[[-24.2   4.2  38.5 -30.6 -34.3  48.4 -10.8  48.0   5.6]
 [ 18.0  15.0  16.4  22.8  23.8  13.0  22.6  12.2  12.1]
 [ -7.1  -7.5  -7.3  -7.2  -8.7  -7.0  -7.5  -8.0  -6.8]
 [ -7.7  -7.9  -7.6  -7.8  -8.0  -7.7  -7.8  -7.9  -7.9]
 [ -8.1  -8.6  -8.3  -8.1 -10.0  -8.0  -8.6  -9.2  -7.8]
 [ 22.4  19.6   4.9  20.4  26.6   4.7  15.4   9.9  19.7]
 [ 14.5  14.4  13.8  14.4  15.6  13.6  14.5  14.3  13.9]
 [-44.4  -3.0 -23.1 -47.9  53.5 -29.7 -20.5  36.2 -44.2]
 [ 38.5  -5.6  16.3  40.3 -73.9  25.7  10.0 -47.8  42.0]
 [ -0.3  -6.9  -4.3   0.4 -17.0  -2.9  -4.5 -14.0   0.3]]
->
[[-24.2   4.2  38.5 -30.6 -34.3  48.4 -10.8  48.0   5.6]
 [ 18.0  15.0  16.4  22.8  23.8  13.0  22.6  12.2  12.1]
 [ 38.5  -5.6  16.3  40.3 -73.9  25.7  10.0 -47.8  42.0]
 [ 14.5  14.4  13.8  14.4  15.6  13.6  14.5  14.3  13.9]
 [ 22.4  19.6   4.9  20.4  26.6   4.7  15.4   9.9  19.7]
 [ -0.3  -6.9  -4.3   0.4 -17.0  -2.9  -4.5 -14.0   0.3]
 [ -7.1  -7.5  -7.3  -7.2  -8.7  -7.0  -7.5  -8.0  -6.8]
 [ -7.7  -7.9  -7.6  -7.8  -8.0  -7.7  -7.8  -7.9  -7.9]
 [ -8.1  -8.6  -8.3  -8.1 -10.0  -8.0  -8.6  -9.2  -7.8]
 [-44.4  -3.0 -23.1 -47.9  53.5 -29.7 -20.5  36.2 -44.2]]

[[-33.5  53.7 -73.8]
 [ 12.1  -4.3  28.1]
 [ 35.6 -23.1  38.1]]
->
[[ 35.6 -23.1  38.1]
 [ 12.1  -4.3  28.1]
 [-33.5  53.7 -73.8]]

[[  5.3   2.0  -7.6  17.6   8.4 -23.1  -5.2]
 [  4.7  11.4   7.5 -21.1  30.9 -63.4  -1.4]]
->
[[  4.7  11.4   7.5 -21.1  30.9 -63.4  -1.4]
 [  5.3   2.0  -7.6  17.6   8.4 -23.1  -5.2]]

[[  1.9   7.7 -22.2  -7.8  16.0  -5.1 -26.4 -12.9]
 [ 17.8  23.9  29.8 -40.6  -7.3 -17.3  -5.0  22.9]
 [  0.7  25.4  14.6 -35.3   0.8 -15.9 -24.1  21.1]
 [  3.5  -8.4 -35.1   6.0  17.2  18.3 -20.3 -21.7]
 [-27.5 -10.7  10.7 -19.1  -3.3  12.9 -32.8  12.3]
 [ 45.9  19.2 -43.9 -15.1  27.4   8.5 -18.2 -21.9]
 [ -9.4  25.9  40.7 -40.9  -8.8 -29.6 -17.7  33.4]
 [ 84.2  66.2  67.7 -84.4  -3.5 -14.3  40.4  56.2]
 [ 34.7  -5.7 -17.8  18.0  22.8  22.7  49.7 -39.4]
 [ 38.1  15.8 -24.8  -3.9  27.0 -19.2   2.3 -31.9]
 [ 82.5  41.1  19.5 -16.7  10.1 -31.5  77.8 -19.8]
 [-40.7 -27.0  69.9 -28.0 -19.2  18.8 -11.0  49.0]]
->
[[-40.7 -27.0  69.9 -28.0 -19.2  18.8 -11.0  49.0]
 [ 84.2  66.2  67.7 -84.4  -3.5 -14.3  40.4  56.2]
 [ -9.4  25.9  40.7 -40.9  -8.8 -29.6 -17.7  33.4]
 [ 17.8  23.9  29.8 -40.6  -7.3 -17.3  -5.0  22.9]
 [ 82.5  41.1  19.5 -16.7  10.1 -31.5  77.8 -19.8]
 [  0.7  25.4  14.6 -35.3   0.8 -15.9 -24.1  21.1]
 [-27.5 -10.7  10.7 -19.1  -3.3  12.9 -32.8  12.3]
 [ 34.7  -5.7 -17.8  18.0  22.8  22.7  49.7 -39.4]
 [  1.9   7.7 -22.2  -7.8  16.0  -5.1 -26.4 -12.9]
 [ 38.1  15.8 -24.8  -3.9  27.0 -19.2   2.3 -31.9]
 [  3.5  -8.4 -35.1   6.0  17.2  18.3 -20.3 -21.7]
 [ 45.9  19.2 -43.9 -15.1  27.4   8.5 -18.2 -21.9]]

[[-45.7 -49.1  44.6]
 [ 12.2  64.1  23.9]
 [ -6.6 -68.7 -72.2]
 [  9.2  31.1 -56.3]
 [-65.6 -45.0  -8.5]
 [ 35.2  23.5  22.9]
 [-41.4  47.1 -72.5]
 [ 60.5  14.7  -2.1]]
->
[[-45.7 -49.1  44.6]
 [ 12.2  64.1  23.9]
 [ 35.2  23.5  22.9]
 [ 60.5  14.7  -2.1]
 [-65.6 -45.0  -8.5]
 [  9.2  31.1 -56.3]
 [ -6.6 -68.7 -72.2]
 [-41.4  47.1 -72.5]]

[[-21.5 -28.7  32.4  19.4]
 [-24.6  -3.4  -9.5  17.1]
 [-23.7  -3.1 -22.3  20.7]
 [ 42.5  47.4 -37.7 -33.6]
 [ 33.9  -7.0  17.2 -38.3]
 [-20.7  -6.3  -4.3  19.6]
 [ 39.2  23.4 -17.3 -31.6]
 [ 65.4  45.7 -41.8 -55.4]
 [-18.0   1.0 -10.5  10.7]
 [ 48.4  36.5 -36.8 -44.0]
 [-24.9 -35.6  44.6  26.2]]
->
[[-24.9 -35.6  44.6  26.2]
 [-21.5 -28.7  32.4  19.4]
 [ 33.9  -7.0  17.2 -38.3]
 [-20.7  -6.3  -4.3  19.6]
 [-24.6  -3.4  -9.5  17.1]
 [-18.0   1.0 -10.5  10.7]
 [ 39.2  23.4 -17.3 -31.6]
 [-23.7  -3.1 -22.3  20.7]
 [ 48.4  36.5 -36.8 -44.0]
 [ 42.5  47.4 -37.7 -33.6]
 [ 65.4  45.7 -41.8 -55.4]]

[[-61.2 -29.0 -22.5  15.8]
 [-24.5 -35.3 -36.8  33.3]
 [-25.7  15.2 -28.2  -1.5]
 [-73.2   0.4   2.9  -9.1]
 [ 11.8 -45.1   9.9 -19.5]
 [  1.3  -6.8   4.5 -23.4]
 [ -3.0   1.8  -0.3  58.5]
 [  6.4  16.7 -33.4  15.1]
 [-10.7  -0.5  -9.2  67.9]
 [-11.5 -43.6 -40.7  19.4]]
->
[[ 11.8 -45.1   9.9 -19.5]
 [  1.3  -6.8   4.5 -23.4]
 [-73.2   0.4   2.9  -9.1]
 [ -3.0   1.8  -0.3  58.5]
 [-10.7  -0.5  -9.2  67.9]
 [-61.2 -29.0 -22.5  15.8]
 [-25.7  15.2 -28.2  -1.5]
 [  6.4  16.7 -33.4  15.1]
 [-24.5 -35.3 -36.8  33.3]
 [-11.5 -43.6 -40.7  19.4]]

[[  0.4  13.5 -44.0 -26.7  78.2]
 [-60.4  64.0 -30.5  77.6  61.3]]
->
[[-60.4  64.0 -30.5  77.6  61.3]
 [  0.4  13.5 -44.0 -26.7  78.2]]
